Here is a tiny trained network, its code and every weight. The questions are about switching its units off for an input and a target symbol, where a switched-off unit gives its printed mean instead of its output.

import numpy as np


def w(rows, s, z=0):
    codes = np.array(rows[::2]) - 128.0
    scale = np.full(codes.shape[1], s)
    scale[-1] = z or s
    return codes * scale


def norm(h):
    return h / np.sqrt((h * h).mean(-1, keepdims=True) + 1e-5)


def f(y):
    return np.maximum(y, 0)


def softmax(a):
    e = np.exp(a - a.max(-1, keepdims=True))
    return e / e.sum(-1, keepdims=True)


def log_softmax(a):
    a = a - a.max(-1, keepdims=True)
    return a - np.log(np.exp(a).sum(-1, keepdims=True))


def net(x, mask):
    ids = ['αεζηλμξπφ'.index(c) for c in x.split()]
    T = len(ids)
    res = E[ids] + P[:T]
    r = norm(res)
    for j in range(2):
        rows = slice(2 * j, 2 * j + 2)
        q, k, v = (r @ M[0][rows].T for M in (Q, K, V))
        z = softmax(np.where(np.tri(T) > 0, q @ k.T / 2**0.5, -1e9)) @ v
        o = O[0][rows]
        res = res + np.where(mask[j], z, o[:, -1]) @ o[:, :-1]
    y = f(norm(res) @ A[0][:, :-1].T + A[0][:, -1])
    res = res + np.where(mask[2:10], y, B[0][:, -1]) @ B[0][:, :-1]
    return log_softmax(norm(res)[-1] @ U[:, :-1].T + U[:, -1])


Q, K, V, O, A, B = {}, {}, {}, {}, {}, {}
E = w([
[209,53,223],'α',
[254,76,187],'ε',
[179,81,179],'ζ',
[186,193,102],'η',
[254,70,189],'λ',
[66,124,188],'μ',
[148,62,184],'ξ',
[46,143,194],'π',
[170,50,190],'φ',
],0.0082)
P = w([
[47,127,148],'0',
[131,74,124],'1',
[128,130,157],'2',
[125,89,53],'3',
[107,186,182],'4',
[34,119,2],'5',
],0.0099)
Q[0] = w([
[200,253,232],'H1',
[127,100,73],'H1',
[147,112,158],'H2',
[101,104,128],'H2',
],0.02)
K[0] = w([
[93,49,5],'H1',
[125,159,186],'H1',
[135,101,162],'H2',
[96,118,85],'H2',
],0.02)
V[0] = w([
[1,142,94],'H1',
[87,21,117],'H1',
[47,31,114],'H2',
[74,121,173],'H2',
],0.013)
O[0] = w([
[8,108,124,3],'H1',
[132,92,49,123],'H1',
[206,68,100,173],'H2',
[155,93,151,173],'H2',
],0.012,0.0042)
A[0] = w([
[130,118,93,11],'N1',
[113,46,251,251],'N2',
[174,141,102,227],'N3',
[92,129,95,87],'N4',
[140,30,175,84],'N5',
[153,86,89,51],'N6',
[104,53,54,127],'N7',
[98,128,192,9],'N8',
],0.02,0.0013)
B[0] = w([
[99,103,98,156],'N1',
[214,25,235,254],'N2',
[103,73,89,252],'N3',
[117,151,129,151],'N4',
[101,249,111,253],'N5',
[145,51,62,225],'N6',
[8,51,138,232],'N7',
[208,115,78,176],'N8',
],0.019,0.0073)
U = w([
[159,19,157,220],'α',
[181,127,98,204],'ε',
[112,186,108,243],'ζ',
[181,163,248,190],'η',
[192,110,81,28],'λ',
[50,122,154,53],'μ',
[67,93,88,92],'ξ',
[55,138,180,64],'π',
[104,98,95,1],'φ',
],0.014,0.0064)

Each question gives the input, a string of symbols that net reads in full, and the target symbol t.
The units are the heads (2 rows each of Q, K, V and O) and the neurons (one row each of A and B). Each row of codes is followed by its name. A weight is (code - 128) times the scale printed after its matrix; where a second scale follows, it is the last column's (O, A, B and U).
mask holds one flag per unit, heads first, then neurons. A switched-off unit (its flag False) gives its mean, the last column of its rows in O or B, instead of its output. The means were averaged over made-up inputs and are rounded, as every weight is.
A unit's drop is (log p(t) with every unit on - log p(t) with that unit switched off) / (log p(t) with every unit on - log p(t) with every unit switched off).
The circuit of an input: a set's keep is (log p(t) with only the set's units on - log p(t) with every unit switched off) / (log p(t) with every unit on - log p(t) with every unit switched off). Starting from all 10 units, units are removed one at a time, each time the one whose removal leaves the highest keep (on an exact tie, the one counted first), for as long as the keep stays at least 0.8.
units of the circuit, in order: the units of the circuit, biggest drop first
most important unit: the unit with the biggest drop
top k neurons: the k neurons with the biggest drops, biggest first
drop of u: that unit's drop, to one decimal
input ξ λ η ξ ξ, target ξ: units of the circuit, in order => (H1 N2)
input ξ λ η ξ, target η: units of the circuit, in order => (H1 N6)
input π η ε, target η: most important unit => N6
input ε η η λ, target η: top 2 neurons => (N6 N7)
input η μ η η, target η: top 2 neurons => (N6 N5)
input η ξ η η ζ, target η: units of the circuit, in order => (N6 N7)
input η μ λ ε η π, target η: units of the circuit, in order => (H1 N7)
input η ζ μ ξ η η, target ζ: units of the circuit, in order => (N2 H1)
input ζ η λ η λ, target η: units of the circuit, in order => (N6 N7)
input λ ε α η η φ, target η: units of the circuit, in order => (H1 N6)
input λ η ξ, target η: top 2 neurons => (N7 N6)
input η ε η, target ε: units of the circuit, in order => (H1 N2)
input ε η μ η η η, target ζ: top 2 neurons => (N2 N7)
input λ ε ξ η η, target η: top 2 neurons => (N7 N6)
input η η α ε ξ ξ, target ξ: units of the circuit, in order => (N2)
input η η ξ λ ε ε, target ε: top 2 neurons => (N7 N2)
input ε ξ ε ε ξ, target ε: top 2 neurons => (N7 N2)
input φ λ η λ φ, target ε: top 2 neurons => (N7 N2)
input ζ φ ε φ, target ε: drop of N5 => 0.0
input ε μ η η φ, target η: drop of H1 => 0.0
input ξ φ η λ ε ξ, target ε: drop of H1 => 1.0
